Here is a tiny trained network, its code and every weight. The questions are about switching its units off for an input and a target symbol, where a switched-off unit gives its printed mean instead of its output.

import numpy as np


def w(rows, s, z=0):
    codes = np.array(rows[::2]) - 128.0
    scale = np.full(codes.shape[1], s)
    scale[-1] = z or s
    return codes * scale


def f(y):
    return np.maximum(y, 0)


def softmax(a):
    e = np.exp(a - a.max(-1, keepdims=True))
    return e / e.sum(-1, keepdims=True)


def log_softmax(a):
    a = a - a.max(-1, keepdims=True)
    return a - np.log(np.exp(a).sum(-1, keepdims=True))


def net(x, mask):
    ids = ['αβγδεζηθλμξπστω'.index(c) for c in x.split()]
    T = len(ids)
    res = E[ids] + P[:T]
    u = 0
    for l in range(2):
        r = res
        for j in range(3):
            rows = slice(3 * j, 3 * j + 3)
            q, k, v = (r @ M[l][rows].T for M in (Q, K, V))
            z = softmax(np.where(np.tri(T) > 0, q @ k.T / 3**0.5, -1e9)) @ v
            o = O[l][rows]
            res = res + np.where(mask[u + j], z, o[:, -1]) @ o[:, :-1]
        u += 3
        y = f(res @ A[l][:, :-1].T + A[l][:, -1])
        res = res + np.where(mask[u : u + 4], y, B[l][:, -1]) @ B[l][:, :-1]
        u += 4
    return log_softmax(res[-1] @ U[:, :-1].T + U[:, -1])


Q, K, V, O, A, B = {}, {}, {}, {}, {}, {}
E = w([
[104,143,146,5,170,100],'α',
[96,109,115,117,5,112],'β',
[118,110,126,130,87,228],'γ',
[134,176,104,80,204,136],'δ',
[150,116,113,122,194,220],'ε',
[139,128,78,148,237,103],'ζ',
[105,135,160,27,78,153],'η',
[110,105,62,209,111,133],'θ',
[40,62,98,129,155,142],'λ',
[203,170,90,177,132,155],'μ',
[103,189,83,152,48,156],'ξ',
[179,188,140,60,112,164],'π',
[176,206,94,97,142,56],'σ',
[192,56,109,107,124,114],'τ',
[68,203,224,168,161,49],'ω',
],0.02)
P = w([
[158,227,151,110,163,99],'0',
[154,179,142,141,99,150],'1',
[150,167,144,141,95,127],'2',
[147,159,157,130,94,131],'3',
[145,152,181,132,95,136],'4',
[149,156,195,135,94,141],'5',
[139,156,216,134,101,142],'6',
[142,156,235,135,105,148],'7',
[142,158,254,134,112,156],'8',
[143,154,249,134,110,159],'9',
],0.0072)
Q[0] = w([
[126,146,82,163,174,100],'L0H1',
[162,57,167,103,180,56],'L0H1',
[108,189,30,205,54,129],'L0H1',
[63,105,151,205,92,72],'L0H2',
[161,193,82,130,140,160],'L0H2',
[255,182,170,94,212,180],'L0H2',
[193,178,195,164,136,99],'L0H3',
[221,161,55,87,214,70],'L0H3',
[181,157,181,75,131,88],'L0H3',
],0.0094)
K[0] = w([
[126,147,92,91,95,165],'L0H1',
[104,169,242,164,179,160],'L0H1',
[139,100,12,56,154,173],'L0H1',
[81,118,59,83,107,138],'L0H2',
[174,80,204,173,99,151],'L0H2',
[106,115,250,171,126,80],'L0H2',
[178,182,83,158,147,167],'L0H3',
[121,126,14,53,140,149],'L0H3',
[178,116,91,103,143,131],'L0H3',
],0.012)
V[0] = w([
[163,38,106,97,132,38],'L0H1',
[152,148,192,224,112,147],'L0H1',
[31,152,90,101,153,58],'L0H1',
[175,40,188,93,120,61],'L0H2',
[34,172,254,150,162,86],'L0H2',
[140,104,218,197,109,142],'L0H2',
[56,123,13,2,76,157],'L0H3',
[134,158,46,71,229,138],'L0H3',
[70,190,240,134,179,131],'L0H3',
],0.0056)
O[0] = w([
[101,83,221,128,166,43,85],'L0H1',
[140,185,110,178,98,163,141],'L0H1',
[124,146,47,101,140,77,65],'L0H1',
[134,124,255,136,150,59,130],'L0H2',
[73,99,72,114,98,46,69],'L0H2',
[144,134,147,154,76,87,112],'L0H2',
[138,88,154,201,142,196,100],'L0H3',
[146,138,155,141,64,159,255],'L0H3',
[176,119,54,120,120,89,115],'L0H3',
],0.0074,0.0032)
A[0] = w([
[96,199,124,145,244,153,4],'L0N1',
[28,180,111,169,130,59,126],'L0N2',
[100,71,189,60,130,140,12],'L0N3',
[162,95,127,253,216,130,122],'L0N4',
],0.0077,0.0038)
B[0] = w([
[145,139,3,218,230,110,227],'L0N1',
[178,66,97,85,78,200,206],'L0N2',
[71,71,126,16,155,62,205],'L0N3',
[140,12,158,186,110,39,252],'L0N4',
],0.0072,0.0025)
Q[1] = w([
[234,146,104,86,147,98],'L1H1',
[164,151,71,112,149,100],'L1H1',
[76,145,104,122,145,28],'L1H1',
[164,203,130,66,108,113],'L1H2',
[196,146,69,122,160,74],'L1H2',
[82,252,116,174,180,71],'L1H2',
[195,93,122,100,72,149],'L1H3',
[120,202,118,70,120,147],'L1H3',
[221,119,116,251,91,87],'L1H3',
],0.015)
K[1] = w([
[192,172,154,122,227,113],'L1H1',
[117,178,113,130,173,108],'L1H1',
[126,125,106,108,110,66],'L1H1',
[181,141,130,71,126,145],'L1H2',
[255,89,130,116,158,126],'L1H2',
[166,88,39,83,89,128],'L1H2',
[125,145,227,173,151,93],'L1H3',
[204,109,118,120,66,122],'L1H3',
[39,207,158,158,136,153],'L1H3',
],0.016)
V[1] = w([
[109,196,81,88,179,52],'L1H1',
[64,92,152,64,170,104],'L1H1',
[182,64,109,105,10,91],'L1H1',
[39,114,233,83,77,140],'L1H2',
[134,55,57,67,26,178],'L1H2',
[161,138,106,3,184,208],'L1H2',
[187,201,153,69,133,117],'L1H3',
[68,222,175,114,69,105],'L1H3',
[31,153,141,140,190,158],'L1H3',
],0.0066)
O[1] = w([
[66,185,237,187,70,142,152],'L1H1',
[126,123,112,179,106,187,28],'L1H1',
[171,87,120,79,47,128,18],'L1H1',
[127,144,74,91,69,186,39],'L1H2',
[137,1,174,84,48,126,156],'L1H2',
[89,121,185,76,169,192,253],'L1H2',
[154,169,150,84,170,112,228],'L1H3',
[104,183,129,54,87,141,58],'L1H3',
[81,95,100,85,175,162,34],'L1H3',
],0.0076,0.0047)
A[1] = w([
[77,163,122,153,171,119,90],'L1N1',
[100,168,174,107,83,119,228],'L1N2',
[11,143,129,149,61,79,88],'L1N3',
[105,77,122,89,57,143,1],'L1N4',
],0.012,0.0073)
B[1] = w([
[89,104,148,142,40,145,198],'L1N1',
[167,81,21,79,168,97,254],'L1N2',
[136,153,198,159,210,255,166],'L1N3',
[53,193,189,235,95,89,195],'L1N4',
],0.0088,0.0085)
U = w([
[154,142,154,138,59,106,97],'α',
[109,171,160,122,158,160,194],'β',
[153,107,77,142,206,169,4],'γ',
[247,169,118,180,106,158,32],'δ',
[182,108,131,139,88,232,96],'ε',
[114,123,105,150,162,67,96],'ζ',
[89,73,94,118,150,110,193],'η',
[148,92,70,134,120,86,152],'θ',
[121,161,108,87,149,37,175],'λ',
[152,166,24,129,83,154,222],'μ',
[80,95,111,65,185,87,125],'ξ',
[185,175,147,74,120,185,30],'π',
[131,129,112,116,127,117,73],'σ',
[86,116,132,73,111,91,225],'τ',
[171,67,211,99,144,95,182],'ω',
],0.012,0.0049)

Each question gives the input, a string of symbols that net reads in full, and the target symbol t.
The units are the heads (3 rows each of Q, K, V and O) and the neurons (one row each of A and B). Each row of codes is followed by its name. A weight is (code - 128) times the scale printed after its matrix; where a second scale follows, it is the last column's (O, A, B and U).
mask holds one flag per unit, layer by layer, with each layer's heads first. A switched-off unit (its flag False) gives its mean, the last column of its rows in O or B, instead of its output. The means were averaged over made-up inputs and are rounded, as every weight is.
A unit's drop is (log p(t) with every unit on - log p(t) with that unit switched off) / (log p(t) with every unit on - log p(t) with every unit switched off).
k most important neurons: the k neurons with the biggest drops, biggest first
top k neurons in layer l: the k neurons of layer l with the biggest drops, biggest first
which heads matter: for each layer, one digit per head in row order, 1 if its drop is at least 0.15 and else 0, layers parted by /
input τ τ ω σ μ π, target μ: which heads matter	110 / 010
input τ τ λ η τ τ τ τ ζ, target ζ: which heads matter	000 / 010
input δ τ σ η γ γ ω λ, target β: which heads matter	111 / 100
input ξ τ τ ξ, target ω: which heads matter	110 / 010
input σ β λ δ δ δ τ τ θ η, target τ: 3 most important neurons	[L0N3 L1N4 L1N2]
input μ α τ δ τ, target β: top neuron in layer 1	[L1N2]
input ξ τ ζ τ, target ζ: which heads matter	010 / 011
input η τ τ τ τ γ π τ, target ε: which heads matter	100 / 110
input ω μ ε, target α: 2 most important neurons	[L0N2 L1N4]
input δ γ τ γ ζ θ δ ε, target γ: 4 most important neurons	[L0N1 L1N1 L1N4 L0N2]
input μ γ τ θ τ, target θ: 2 most important neurons	[L0N4 L1N3]
input σ λ μ τ τ μ μ π τ ξ, target μ: 3 most important neurons	[L1N2 L0N1 L0N2]
input ω γ τ δ σ ζ τ τ τ γ, target α: which heads matter	010 / 110
input ω ξ π, target α: which heads matter	010 / 110
input τ δ δ γ ω τ, target μ: which heads matter	101 / 010
input ζ μ τ δ ε ζ ε η, target τ: which heads matter	000 / 010
input δ ζ π ξ π δ ξ τ ω β, target β: which heads matter	001 / 110
input δ ξ τ δ τ τ ε γ δ, target ω: 2 most important neurons	[L1N4 L1N3]
input μ τ ε τ, target γ: which heads matter	110 / 111
input ω π τ ζ α τ μ δ σ λ, target α: 2 most important neurons	[L0N2 L1N4]
input δ ξ δ ω μ μ λ ξ ξ τ, target β: 2 most important neurons	[L1N3 L0N1]
input μ δ ω δ, target λ: which heads matter	111 / 011
input γ β θ τ γ ε τ π μ τ, target π: which heads matter	110 / 011
input ξ ε γ τ τ δ τ τ γ, target ω: 2 most important neurons	[L0N3 L1N2]
input μ τ μ δ ε τ, target δ: top neuron in layer 1	[L1N2]
input τ τ ζ, target ζ: top neuron in layer 0	[L0N4]
input τ μ σ ω λ π σ, target μ: most important neuron	[L0N2]
input τ β δ δ, target β: top 2 neurons in layer 0	[L0N1 L0N2]
